567	580	635	704	719	627	556	531	645	569
608	582	636	659	589	638	681	578	661	679
476	312	594	712	356	592	838	280	734	872
394	177	562	733	234	570	918	114	769	964
608	567	631	664	578	630	691	556	670	695
620	591	632	652	603	635	673	593	654	678
498	373	596	700	403	602	809	342	720	834
534	419	605	687	449	605	774	397	702	799
623	620	645	665	675	640	620	607	646	617
592	554	630	663	568	630	699	547	672	705
492	510	632	767	799	597	445	392	643	489
631	626	643	654	628	640	660	621	648	658
619	618	638	669	674	643	612	600	644	614
618	632	642	667	673	637	611	604	647	615
Counting starts at 0.
The entry at row 1, column 2 is 636
Which number is the entry at row 0, column 1?
A: 580
Which number is the entry directly below the largest entry?
A: 695
The entry directly above the largest entry -> 872
Which number is the entry in row 2 and column 1?
A: 312
Which number is the entry just left of 672?
A: 547
Which number is the entry at row 1, column 0?
A: 608
Which number is the entry at row 0, column 0?
A: 567
Which number is the entry in row 1 and column 1?
A: 582
Which number is the bottom entry of the column that holds the smallest entry?
A: 604
The entry in row 2 and column 0 is 476
Which number is the bottom-right entry?
A: 615
The entry just left of 678: 654
The entry just left of 234 is 733
The entry directly above the smallest entry: 280
Which number is the top-right entry?
A: 569
Which number is the entry in the bottom-left corner?
A: 618
The entry just left of the smallest entry -> 918
Which number is the entry directly below the smallest entry?
A: 556
The entry directly below 704: 659
Which number is the entry directly below 702?
A: 646
The entry just right of the smallest entry -> 769
Which number is the entry directly above 568?
A: 675
The entry directly above 597: 630
The entry directly above 492: 592
The entry in row 2 and column 2 -> 594
Which number is the minimum?
A: 114
The entry directly above 663 -> 665
The entry in row 0 and column 2 -> 635
The entry just right of 604 -> 647

data =
7302  7185  4945  5423  6333  5437  6419  5686  4402  4448  6023  4991
5274  4491  4956  4636  6258  5056  5391  4717  4732  5724  5076  5294
6412  7378  4455  5035  5631  5295  5936  5012  4905  5485  5578  4029
5191  4680  5487  5136  5654  4553  5830  4382  4647  5406  5533  5172
4709  4682  5814  5300  5194  4343  5744  4250  4960  5338  5535  5059
5461  4372  4630  5217  5182  5636  5096  5149  4772  6081  5159  5480
5340  7000  5508  4908  5838  5229  5215  5709  6033  4422  5076  4696
5985  7518  4982  5194  5431  5926  5067  6339  5996  4541  5121  4731
3390  5174  7794  6864  2494  2263  6884  2628  5245  4693  6810  4172
5784  6258  5537  5216  5990  5566  5280  6151  5623  4173  5234  5512
4473  4720  5682  5062  5186  4276  5600  4043  5072  5625  5355  4818
4315  5314  4971  5781  2945  4658  5293  3855  5324  6722  5536  4040
The entry just right of 5578 is 4029
What is the entry just right of 4658?
Answer: 5293
What is the last entry, reading row by row?
Answer: 4040
The entry directly above the smallest entry is 5926
The entry directly above the largest entry: 4982
The entry in the top-right corner -> 4991
What is the first entry in the row that holds the largest entry?
Answer: 3390
What is the entry just right of the largest entry?
Answer: 6864
The entry just left of the largest entry -> 5174
What is the second entry on the diagonal from the top-right corner?
Answer: 5076
What is the second entry, reading row by row?
Answer: 7185
The 1st entry in reading order is 7302
The second entry from the end, reading row by row is 5536
The entry directly above 5215: 5096
The entry directly below 6151 -> 4043
What is the entry directly below the largest entry?
Answer: 5537
What is the 3rd smallest entry?
Answer: 2628
The third largest entry -> 7378
What is the entry directly below 5480?
Answer: 4696
The entry directly above 4971: 5682
What is the entry directly above 5391?
Answer: 6419
The entry just right of 4372 is 4630
The fifth entry from the end, reading row by row is 3855
What is the entry directly below 2628?
Answer: 6151
The entry directly below 5280 is 5600
What is the entry directly above 4956?
Answer: 4945
The largest entry -> 7794
What is the entry directly below 4372?
Answer: 7000
What is the entry directly above 4982?
Answer: 5508
What is the entry directly below the smallest entry?
Answer: 5566

a = -627  -392   -72   290  -475   127  -407   634   743    77   471  -509
Find the entry just left of the largest entry.
A: 634
The entry just right of -627 -> -392

Read these off the matrix that follows.
1) Which number is the second entry on the diagonal from the top-right corner?
2) Which number is the 1st entry, reading row by row?
3) Which number is the smallest entry in the first column?
4) Which number is the entry just left of -60.37?
5) Which number is the entry directly below -128.24?
6) Which number is the entry just left of -29.65?
7) Which number is the entry just left of -78.87?
8) Which number is the bottom-right entry?
127.67,113.77,26.23,-78.87,-152.57,-6.78,-87.76,-10.95,125.06,12.73,-126.37
-118.36,155.71,4.73,151.99,115.61,-3.02,-128.24,-94.91,20.22,7.45,172.58
131.40,-29.65,60.23,-60.37,167.26,31.46,-112.78,161.47,-123.83,59.99,88.86
1) 7.45
2) 127.67
3) -118.36
4) 60.23
5) -112.78
6) 131.40
7) 26.23
8) 88.86

m =
[[  9 -32   2 -35  19 -20  36]
 [ -5  39   9   5  -9   9 -37]
 [-11  30   4  16 -20  15 -41]
 [ -6  41   8 -10  -7  -4 -36]
 [  2  27   4  45   1  17  42]
 [  3 -69  -6 -29   4  -7  18]
 [  9 -29   0 -16  17 -13  50]
 [  5  15  15 -10   5  10 -34]
 [ 10   1   5 -10  20 -14  51]
 [ 10 -42   0 -27  18 -13  41]
 [-15  10  -6  38 -27  21 -10]
 [  2  -9  -3  21   4   2  57]]
Rows and columns are numbered from 0.
The entry directly below 30 is 41
Which number is the maximum?
Answer: 57
The entry at row 0, column 2 is 2
The entry at row 2, column 0 is -11
Which number is the entry at row 0, column 1?
Answer: -32
The smallest entry is -69
The top entry of the column that holds the largest entry: 36
The bottom entry of the column that holds the smallest entry: -9
Which number is the entry in the top-left corner?
Answer: 9
The bottom-left entry is 2
The entry at row 1, column 0: -5
The entry at row 2, column 1 is 30
Which number is the entry directly above 45?
Answer: -10
The entry directly above the largest entry is -10
Which number is the entry directly above the smallest entry?
Answer: 27
The entry just left of -4 -> -7
